Below are the code and all the weights of a small trained network. Each question names an input and a class and asks about switching units off, where a switched-off unit gives its printed mean instead of its output.

import numpy as np


def w(rows, s, z=0):
    codes = np.array(rows[::2]) - 128.0
    scale = np.full(codes.shape[1], s)
    scale[-1] = z or s
    return codes * scale


def f(y):
    return y / 2 * (1 + np.tanh(0.7978845608 * (y + 0.044715 * y**3)))


def log_softmax(a):
    a = a - a.max(-1, keepdims=True)
    return a - np.log(np.exp(a).sum(-1, keepdims=True))


def net(x, mask):
    res = np.array(x, float).reshape(1, 7) / 4 @ E
    y = f(res @ A[0][:, :-1].T + A[0][:, -1])
    res = res + np.where(mask, y, B[0][:, -1]) @ B[0][:, :-1]
    return log_softmax(res[-1] @ U[:, :-1].T + U[:, -1])


A, B = {}, {}
E = w([
[162,107,95,37,150,6,227,160,95,147],'x0',
[125,97,111,70,213,202,8,87,191,243],'x1',
[120,131,2,91,173,115,121,81,149,109],'x2',
[128,199,153,117,22,153,195,136,150,136],'x3',
[137,203,81,164,139,132,36,140,119,224],'x4',
[171,38,165,81,72,96,156,107,148,140],'x5',
[116,37,77,134,125,124,75,161,30,76],'x6',
],0.0074)
A[0] = w([
[106,193,89,159,159,253,32,96,176,153,175],'N1',
[118,151,98,111,64,164,214,108,139,16,132],'N2',
[129,72,34,59,148,184,36,102,157,177,174],'N3',
[143,200,119,136,111,92,165,127,134,201,198],'N4',
[135,103,141,159,81,54,139,143,116,90,253],'N5',
[113,130,31,139,209,62,114,130,102,52,143],'N6',
[127,120,138,86,100,137,205,116,184,132,145],'N7',
[110,215,66,172,146,116,91,124,117,110,90],'N8',
],0.014,0.0061)
B[0] = w([
[152,214,175,89,135,251,22,123,100,164,253],'N1',
[159,78,93,169,104,117,254,140,131,61,191],'N2',
[87,56,147,136,172,31,34,120,47,219,230],'N3',
[118,170,112,112,117,86,83,119,103,200,176],'N4',
[98,164,103,219,136,210,120,105,16,142,187],'N5',
[168,161,71,108,210,136,160,111,124,32,199],'N6',
[130,155,147,38,185,75,152,132,105,125,172],'N7',
[118,184,66,119,240,154,146,125,121,100,178],'N8',
],0.012,0.023)
U = w([
[129,29,110,105,173,24,129,102,88,181,174],'0',
[117,172,140,129,172,136,63,128,100,228,166],'1',
[167,137,70,163,173,132,204,122,95,46,207],'2',
[164,50,83,138,121,109,134,150,197,135,3],'3',
[132,180,93,154,70,63,227,158,118,159,56],'4',
[84,98,94,175,74,57,159,174,254,103,30],'5',
[135,79,180,228,43,206,159,158,109,86,108],'6',
[166,104,185,47,170,92,159,125,203,118,73],'7',
],0.0075,0.0042)

Each question gives the input, the list of numbers given to net, and the class t.
The units are the neurons (one row each of A and B). Each row of codes is followed by its name. A weight is (code - 128) times the scale printed after its matrix; where a second scale follows, it is the last column's (A, B and U).
mask holds one flag per neuron, in row order. A switched-off neuron (its flag False) gives its mean, the last column of its row in B, instead of its output. The means were averaged over made-up inputs and are rounded, as every weight is.
A unit's drop is (log p(t) with every unit on - log p(t) with that unit switched off) / (log p(t) with every unit on - log p(t) with every unit switched off).
The circuit of an input: a set's keep is (log p(t) with only the set's units on - log p(t) with every unit switched off) / (log p(t) with every unit on - log p(t) with every unit switched off). Starting from all 8 units, units are removed one at a time, each time the one whose removal leaves the highest keep (on an exact tie, the one counted first), for as long as the keep stays at least 0.8.
units of the circuit, in order: the units of the circuit, biggest drop first
k most important neurons: the k neurons with the biggest drops, biggest first
drop of u: that unit's drop, to one decimal
input [3,-3,-3,0,-2,2,-8], class 4: units of the circuit, in order => (N3, N1, N6)
input [-7,-5,0,8,1,-3,-5], class 2: units of the circuit, in order => (N2)
input [6,-1,1,7,0,7,1], class 2: 3 most important neurons => (N3, N5, N2)
input [0,0,-5,7,-1,4,-4], class 4: units of the circuit, in order => (N3, N1, N6)
input [8,6,-4,2,-4,1,-6], class 7: units of the circuit, in order => (N3, N5)
input [-8,-6,4,-2,-4,5,0], class 6: 2 most important neurons => (N6, N8)
input [1,-7,-7,7,7,-8,-1], class 4: 2 most important neurons => (N1, N4)
input [3,6,8,1,0,2,1], class 0: 2 most important neurons => (N3, N5)
input [-2,-5,-6,2,8,2,6], class 6: 4 most important neurons => (N3, N1, N6, N7)
input [6,4,-7,6,0,6,8], class 0: 3 most important neurons => (N1, N2, N6)
input [6,0,-4,0,-5,-1,-1], class 2: 3 most important neurons => (N3, N1, N5)
input [2,-1,-7,6,-6,-3,5], class 6: 3 most important neurons => (N6, N8, N5)
input [-1,-5,-1,2,6,0,3], class 2: 2 most important neurons => (N1, N3)
input [7,3,-2,0,-8,5,-8], class 7: units of the circuit, in order => (N7)
input [-3,-6,-1,-4,8,6,1], class 6: 4 most important neurons => (N3, N1, N6, N7)
input [-1,-5,1,5,-2,1,6], class 2: 2 most important neurons => (N1, N2)
input [-6,-2,-4,6,-4,7,7], class 6: 2 most important neurons => (N6, N8)
input [-2,-6,2,4,4,0,-6], class 2: 3 most important neurons => (N3, N2, N8)
input [6,8,1,1,3,2,5], class 0: drop of N1 => 0.1
input [1,-3,8,2,1,1,-4], class 2: most important neuron => (N3)
input [-8,2,7,1,-6,7,0], class 0: drop of N2 => 0.2
input [7,7,-7,0,-5,7,6], class 0: drop of N1 => 2.7
input [6,4,0,3,-1,1,7], class 0: drop of N1 => 1.3
